|  5 |  5 |  2 | 11 |  4 | -5 | 16 |  6 | 19 |  6 |  6 | 18 |  6 |  6 | 16 |  4 |  0 | 26 | -3 |  3 | 13 |  6 | -3 |  8 | 21 | -5 | : 10
|   4 |  23 |  31 |   7 |  16 |  -1 |   7 |  11 |  10 |  -1 |   1 |   6 |   7 |   3 |   6 |   5 | -10 |   1 |  15 |   3 |   7 |   8 |   2 |  10 |  13 |  -1 | : 5
|  4 |  4 | 44 |  9 |  8 |  4 | 16 |  5 |  4 |  1 |  1 |  4 |  6 |  3 | 18 |  1 |  0 | -1 |  2 | 14 |  6 |  4 |  1 |  5 |  7 |  1 | : 0
| -1 | 20 | 44 |  6 | 15 | -3 | 34 | 10 |  4 | -1 | -3 |  3 |  3 |  4 |  5 |  4 | -8 | -5 | 16 |  0 |  7 |  3 |  3 | 11 |  7 | -2 | : 9
|  -3 |  24 |  37 |  10 |   9 | -11 |  27 |  15 |  -3 |   3 |  -7 |  15 |   9 |  11 |  24 |   4 |  -6 |  -2 |   7 |   7 |  21 |   2 |  -2 |  16 |  10 |  -7 | : 5
|  6 | -3 | 44 |  7 |  6 |  5 | 19 |  1 |  3 |  2 |  7 |  2 |  1 |  4 | 24 |  1 |  7 | 15 |  0 |  3 |  2 |  0 |  1 |  1 |  4 |  1 | : 8
|  5 | 23 | 36 |  3 | 17 | -2 | 15 |  8 |  8 |  0 |  4 |  2 |  3 |  3 | 13 |  5 | -8 |  5 | 19 |  0 |  7 |  5 |  2 |  7 |  8 | -1 | : 9
| -1 | 17 | 20 | 32 | 11 | -1 | 30 |  9 | 11 |  1 | -2 |  2 |  4 |  4 | 10 |  3 | -5 |  5 |  5 |  7 |  8 |  3 |  1 | 12 |  4 |  0 | : 9
|  1 | 19 | 22 | 21 | 11 | -2 | 12 | 13 | 11 |  3 | -1 |  9 |  9 |  6 | 12 |  3 | -7 |  2 |  5 | 10 | 11 |  6 |  0 | 11 |  9 | -3 | : 6
|  2 |  5 |  4 | 24 |  8 |  3 | 27 |  7 | 16 |  2 |  2 |  3 |  2 |  4 | 10 |  5 | -1 | 16 |  4 |  4 |  2 |  2 |  2 |  5 |  2 |  0 | : 11
|  1 |  4 |  6 | 26 |  2 | -5 | 22 |  8 | 13 |  9 |  0 | 16 |  9 |  9 | 22 |  3 |  3 | 13 | -9 | 12 | 14 |  5 | -3 |  5 | 12 | -6 | : 7
|  4 | 19 |  2 | 13 | 12 | -5 | 18 | 11 | 24 |  3 |  0 |  7 |  3 |  5 | 10 |  5 | -6 | 28 |  7 |  1 | 11 |  5 |  0 | 10 |  6 | -4 | : 14
|  0 |  2 | 12 | 31 |  1 | -5 | 24 | 10 | 10 |  6 | -1 | 11 |  7 | 10 | 19 |  3 |  6 |  8 | -5 | 13 | 13 |  2 | -3 |  9 |  5 | -5 | : 8
|  6 | 15 |  5 |  1 |  7 | -4 | 25 |  6 | 20 |  3 |  2 |  6 |  1 |  3 | 14 |  4 |  1 | 58 |  5 |  0 | 10 |  1 |  0 |  3 |  4 | -3 | : 15
| -2 | 17 | 39 |  9 |  5 | -8 | 36 | 12 | -1 |  5 | -4 |  7 |  4 | 10 | 12 |  3 | -3 | -3 |  5 |  5 | 14 |  0 | -1 | 17 |  9 | -5 | : 7
|  5 |  8 | 25 |  7 |  6 |  0 |  8 |  5 |  2 |  2 |  4 | 10 |  9 |  4 | 11 |  2 | -1 |  3 |  5 |  5 |  8 |  7 |  0 |  2 | 22 | -2 | : 0
|  11 | -22 |  50 |   6 |  -3 |   8 |  20 |  -6 |  -4 |   3 |  12 |   0 |  -1 |   0 |  33 |  -2 |  17 |  15 |  -5 |   1 |  -5 |  -7 |   1 |  -9 |  -1 |   2 | : 5
|  6 |  4 | 25 | 18 | 10 |  6 | 17 |  3 | 12 |  2 |  7 |  2 |  6 |  2 | 13 |  2 |  1 |  8 |  6 | 10 |  1 |  4 |  2 |  3 |  5 |  1 | : 6
|  -3 |  36 |  36 |  10 |  12 | -13 |  20 |  19 |   0 |   3 |  -9 |  11 |   6 |  12 |  11 |   6 | -14 |  -6 |  11 |   3 |  24 |   4 |  -1 |  20 |  15 |  -8 | : 6
|  1 |  9 | 36 | 15 |  9 |  3 |  6 |  6 |  7 |  1 |  2 |  4 |  6 |  4 | 11 |  2 | -3 |  1 |  7 | 14 |  6 |  3 |  1 |  6 |  5 | -1 | : 1
|   2 |  11 |  50 |   5 |   9 |   2 | -17 |   6 |   3 |   0 |   1 |   4 |   4 |   3 |  12 |   2 |  -2 |  -2 |   7 |   5 |   8 |   5 |   2 |   8 |   7 |  -1 | : 3
|  3 | -3 | 12 | 25 |  1 | -1 | 14 |  6 |  8 |  4 |  2 |  8 |  8 |  6 | 23 |  2 |  6 |  9 | -5 | 15 | 12 |  4 | -1 | -1 |  6 | -3 | : 4
|   1 |  22 |  45 |   9 |  14 |   1 |   7 |   9 |   6 |  -1 |   1 |   4 |   7 |   0 |   2 |   3 | -10 |  -3 |  14 |  10 |   5 |   8 |   3 |   9 |   9 |   0 | : 1
|  1 |  4 | 26 | 26 |  4 |  2 | 12 |  8 |  5 |  1 |  1 |  2 |  8 |  3 |  8 |  1 | -1 |  0 |  2 | 34 |  4 |  4 |  1 | 16 |  2 |  0 | : 1
|  0 |  2 |  9 | 25 | -1 | -1 | 16 |  3 |  8 |  4 |  2 | 14 | 11 |  7 | 12 |  2 |  4 |  7 | -6 | 36 |  4 | 12 | -2 |  2 |  7 | -1 | : 3
|  2 | 17 |  0 | 13 |  9 | -3 |  1 | 11 | 13 |  3 |  3 | 19 | 10 |  6 |  9 |  3 | -7 |  3 |  7 |  8 | 13 | 14 | -1 |  9 | 25 | -2 | : 5
|  0 | 15 |  3 | 37 | 12 | -2 | 15 | 11 | 26 |  2 | -1 |  5 |  7 |  4 |  2 |  4 | -8 |  5 |  6 |  8 |  8 |  9 |  1 |  8 | 10 | -2 | : 9
|  7 | -3 | 19 | 12 | 11 | 11 | -3 |  1 | 16 |  1 |  9 |  3 |  6 | -3 |  5 |  1 |  2 | 11 |  6 |  4 | -7 |  7 |  3 | -2 |  6 |  4 | : 6
|   2 |  25 |  25 |  13 |  18 |   3 |  -2 |  11 |  15 |  -1 |   1 |   6 |  10 |   0 |  -4 |   5 | -13 |  -3 |  15 |  13 |   5 |  13 |   3 |  10 |  10 |   1 | : 4
|  5 | 11 | 40 |  5 |  6 | -3 | 20 |  6 |  0 |  3 |  3 |  7 |  4 |  7 | 28 |  2 |  4 |  9 |  3 |  4 | 14 |  1 | -1 |  2 |  9 | -4 | : 5
| -1 | 11 | 27 | 26 |  6 | -3 | 39 |  8 |  3 |  2 | -4 |  4 |  2 |  7 | 12 |  3 | -2 |  1 |  1 |  5 |  7 |  1 |  0 | 18 |  5 | -4 | : 9
|  -2 |  29 |  15 |  18 |  12 | -10 |  32 |  10 |  10 |   3 |  -7 |  10 |   8 |   9 |  12 |   6 | -10 |  -3 |   8 |   3 |  20 |   3 |  -1 |  18 |  11 |  -5 | : 9
|  10 |  24 |   9 |  -1 |  22 |   7 |  -9 |   6 |  29 |  -1 |  11 |   7 |   3 |  -5 |  -3 |   5 | -12 |  18 |  17 |  -4 |  -4 |  11 |   4 |   6 |  15 |   3 | : 10
| -1 |  2 | 36 |  7 |  1 | -8 | 56 |  6 | -5 |  5 | -3 |  8 |  2 |  9 | 31 |  1 |  7 |  8 |  1 |  3 | 15 | -3 | -2 |  6 |  4 | -6 | : 12
| -2 | 12 | 19 | 33 | -1 | -6 | 37 | 11 | -4 |  2 | -4 |  5 |  3 |  7 |  8 |  2 |  0 |  1 |  0 | 17 | 11 |  1 | -1 | 59 |  7 | -4 | : 5
|  0 | 16 | 49 |  9 |  7 | -4 | 14 | 10 | -1 |  2 | -2 |  5 |  6 |  4 | 18 |  3 | -3 | -1 |  9 |  9 | 14 |  2 | -1 | 12 |  7 | -4 | : 1
|  2 | 20 |  3 | 17 | 12 | -5 | 12 | 11 | 25 |  4 |  0 | 10 |  7 |  4 |  8 |  6 | -9 | 16 |  4 |  3 |  9 |  7 |  0 |  9 | 12 | -4 | : 10
